Here is a tiny trained network, its code and every weight. The questions are about switching its units off for an input and a target symbol, where a switched-off unit gives its printed mean instead of its output.

import numpy as np


def w(rows, s, z=0):
    codes = np.array(rows[::2]) - 128.0
    scale = np.full(codes.shape[1], s)
    scale[-1] = z or s
    return codes * scale


def norm(h):
    return h / np.sqrt((h * h).mean(-1, keepdims=True) + 1e-5)


def f(y):
    return y / 2 * (1 + np.tanh(0.7978845608 * (y + 0.044715 * y**3)))


def softmax(a):
    e = np.exp(a - a.max(-1, keepdims=True))
    return e / e.sum(-1, keepdims=True)


def log_softmax(a):
    a = a - a.max(-1, keepdims=True)
    return a - np.log(np.exp(a).sum(-1, keepdims=True))


def net(x, mask):
    ids = ['ΞΨΩαβγζθλμπστφ'.index(c) for c in x.split()]
    T = len(ids)
    res = E[ids] + P[:T]
    u = 0
    for l in range(3):
        q, k, v = (norm(res) @ M[l].T for M in (Q, K, V))
        z = softmax(np.where(np.tri(T) > 0, q @ k.T / 3**0.5, -1e9)) @ v
        res = res + np.where(mask[u], z, O[l][:, -1]) @ O[l][:, :-1]
        u += 1
        y = f(norm(res) @ A[l][:, :-1].T + A[l][:, -1])
        res = res + np.where(mask[u : u + 4], y, B[l][:, -1]) @ B[l][:, :-1]
        u += 4
    return log_softmax(norm(res)[-1] @ U[:, :-1].T + U[:, -1])


Q, K, V, O, A, B = {}, {}, {}, {}, {}, {}
E = w([
[121,153,60,122],'Ξ',
[131,146,154,144],'Ψ',
[44,134,143,117],'Ω',
[139,153,161,147],'α',
[100,131,177,138],'β',
[80,96,185,84],'γ',
[121,161,134,190],'ζ',
[243,2,106,132],'θ',
[109,121,119,111],'λ',
[111,171,101,132],'μ',
[80,155,151,168],'π',
[49,125,140,108],'σ',
[140,77,137,141],'τ',
[122,90,130,64],'φ',
],0.0006)
P = w([
[173,115,221,154],'0',
[29,202,67,84],'1',
[7,176,48,73],'2',
[2,159,37,72],'3',
[14,142,40,63],'4',
[10,135,35,60],'5',
],0.0003)
Q[0] = w([
[143,101,54,206],'0.h1',
[29,165,152,60],'0.h1',
[39,176,215,4],'0.h1',
],0.0018)
K[0] = w([
[113,88,123,74],'0.h1',
[193,129,176,191],'0.h1',
[213,170,177,253],'0.h1',
],0.0029)
V[0] = w([
[254,231,93,147],'0.h1',
[191,122,132,125],'0.h1',
[105,112,124,140],'0.h1',
],0.00078)
O[0] = w([
[62,3,7,203,3],'0.h1',
[139,119,25,128,63],'0.h1',
[124,136,155,124,144],'0.h1',
],0.00064,0.0004)
A[0] = w([
[102,238,122,158,89],'0.n1',
[130,38,120,163,199],'0.n2',
[192,120,6,75,254],'0.n3',
[122,207,73,189,173],'0.n4',
],0.0017,0.00068)
B[0] = w([
[133,61,143,80,234],'0.n1',
[107,160,134,51,110],'0.n2',
[86,115,253,156,255],'0.n3',
[97,87,182,53,227],'0.n4',
],0.0017,0.00037)
Q[1] = w([
[14,75,240,3],'1.h1',
[25,79,221,27],'1.h1',
[29,80,224,27],'1.h1',
],0.0041)
K[1] = w([
[254,51,221,195],'1.h1',
[237,60,211,179],'1.h1',
[245,53,215,184],'1.h1',
],0.0045)
V[1] = w([
[89,251,116,150],'1.h1',
[216,113,123,173],'1.h1',
[154,190,116,64],'1.h1',
],0.0025)
O[1] = w([
[112,241,216,231,9],'1.h1',
[187,91,33,201,255],'1.h1',
[184,251,97,99,100],'1.h1',
],0.0019,0.00086)
A[1] = w([
[85,149,126,92,173],'1.n1',
[12,108,80,141,252],'1.n2',
[69,132,122,128,124],'1.n3',
[194,116,97,253,16],'1.n4',
],0.0018,0.00035)
B[1] = w([
[159,117,145,175,169],'1.n1',
[249,95,182,138,255],'1.n2',
[206,124,158,152,160],'1.n3',
[57,127,162,42,95],'1.n4',
],0.0016,0.00083)
Q[2] = w([
[135,158,179,248],'2.h1',
[146,155,184,244],'2.h1',
[68,159,132,192],'2.h1',
],0.0015)
K[2] = w([
[11,31,73,111],'2.h1',
[28,55,79,101],'2.h1',
[96,87,97,236],'2.h1',
],0.0012)
V[2] = w([
[230,123,78,71],'2.h1',
[221,153,185,9],'2.h1',
[148,211,223,91],'2.h1',
],0.0015)
O[2] = w([
[58,188,116,88,244],'2.h1',
[4,107,103,161,155],'2.h1',
[95,71,61,213,2],'2.h1',
],0.0017,0.00029)
A[2] = w([
[128,175,194,79,130],'2.n1',
[120,144,91,246,253],'2.n2',
[130,165,229,85,104],'2.n3',
[130,56,8,215,238],'2.n4',
],0.0013,0.00042)
B[2] = w([
[115,191,188,138,109],'2.n1',
[186,104,45,102,173],'2.n2',
[117,197,203,112,93],'2.n3',
[183,9,28,106,253],'2.n4',
],0.0012,0.00042)
U = w([
[27,210,30,36,153],'Ξ',
[228,70,207,106,140],'Ψ',
[48,103,165,55,71],'Ω',
[135,101,105,106,3],'α',
[209,48,66,201,160],'β',
[200,65,55,55,110],'γ',
[60,190,206,196,119],'ζ',
[205,216,184,60,119],'θ',
[198,211,176,76,98],'λ',
[187,254,11,224,222],'μ',
[57,191,193,190,112],'π',
[180,82,179,228,93],'σ',
[35,50,19,193,171],'τ',
[44,19,242,113,165],'φ',
],0.0055,0.0021)

Each question gives the input, a string of symbols that net reads in full, and the target symbol t.
The units are the heads (3 rows each of Q, K, V and O) and the neurons (one row each of A and B). Each row of codes is followed by its name. A weight is (code - 128) times the scale printed after its matrix; where a second scale follows, it is the last column's (O, A, B and U).
mask holds one flag per unit, layer by layer, with each layer's heads first. A switched-off unit (its flag False) gives its mean, the last column of its rows in O or B, instead of its output. The means were averaged over made-up inputs and are rounded, as every weight is.
A unit's drop is (log p(t) with every unit on - log p(t) with that unit switched off) / (log p(t) with every unit on - log p(t) with every unit switched off).
The circuit of an input: a set's keep is (log p(t) with only the set's units on - log p(t) with every unit switched off) / (log p(t) with every unit on - log p(t) with every unit switched off). Starting from the 12 units with the biggest drops (on a tie, the unit counted first), units are removed one at a time, each time the one whose removal leaves the highest keep (on an exact tie, the one counted first), for as long as the keep stays at least 0.8.
circuit, biggest first: the units of the circuit, biggest drop first
top k neurons: the k neurons with the biggest drops, biggest first
top k neurons in layer l: the k neurons of layer l with the biggest drops, biggest first
drop when u is switched off: that unit's drop, to one decimal
input Ξ λ γ α Ξ, target φ: circuit, biggest first => (1.h1; 0.n3; 0.h1)
input λ μ π, target μ: circuit, biggest first => (1.h1; 0.n3; 0.n1; 0.n4)
input λ Ξ λ γ α γ, target μ: circuit, biggest first => (1.h1; 0.n3; 0.n4; 0.n1)
input λ β α λ α φ, target μ: circuit, biggest first => (1.h1; 0.n4; 0.n3; 0.n1)
input Ξ Ξ Ξ, target φ: top 2 neurons => (0.n3; 0.n4)
input λ Ξ α, target μ: circuit, biggest first => (1.h1; 0.n3; 0.n1; 0.n4)
input Ξ α λ Ω λ μ, target φ: circuit, biggest first => (1.h1; 0.n3; 0.h1)
input λ λ φ Ξ α ζ, target μ: top neuron in layer 0 => (0.n3)
input Ξ Ξ φ Ξ τ ζ, target φ: top 2 neurons in layer 0 => (0.n4; 0.n3)
input λ τ Ω, target μ: circuit, biggest first => (1.h1; 0.n3; 0.n4; 0.n1)
input Ξ π π σ σ φ, target φ: circuit, biggest first => (1.h1; 0.h1; 2.h1; 0.n2)
input γ τ φ, target τ: top 2 neurons => (0.n1; 0.n4)
input λ ζ μ φ λ, target μ: top 3 neurons => (0.n3; 0.n1; 0.n4)
input φ ζ φ, target Ξ: top 2 neurons => (0.n4; 0.n1)
input γ π ζ λ φ, target τ: drop when 0.n3 is switched off => 0.2
input λ λ γ φ, target μ: drop when 0.n4 is switched off => 0.6
input λ φ γ π λ Ξ, target μ: drop when 0.n4 is switched off => 0.7
input φ λ π μ Ξ φ, target Ξ: top 2 neurons => (0.n1; 0.n4)
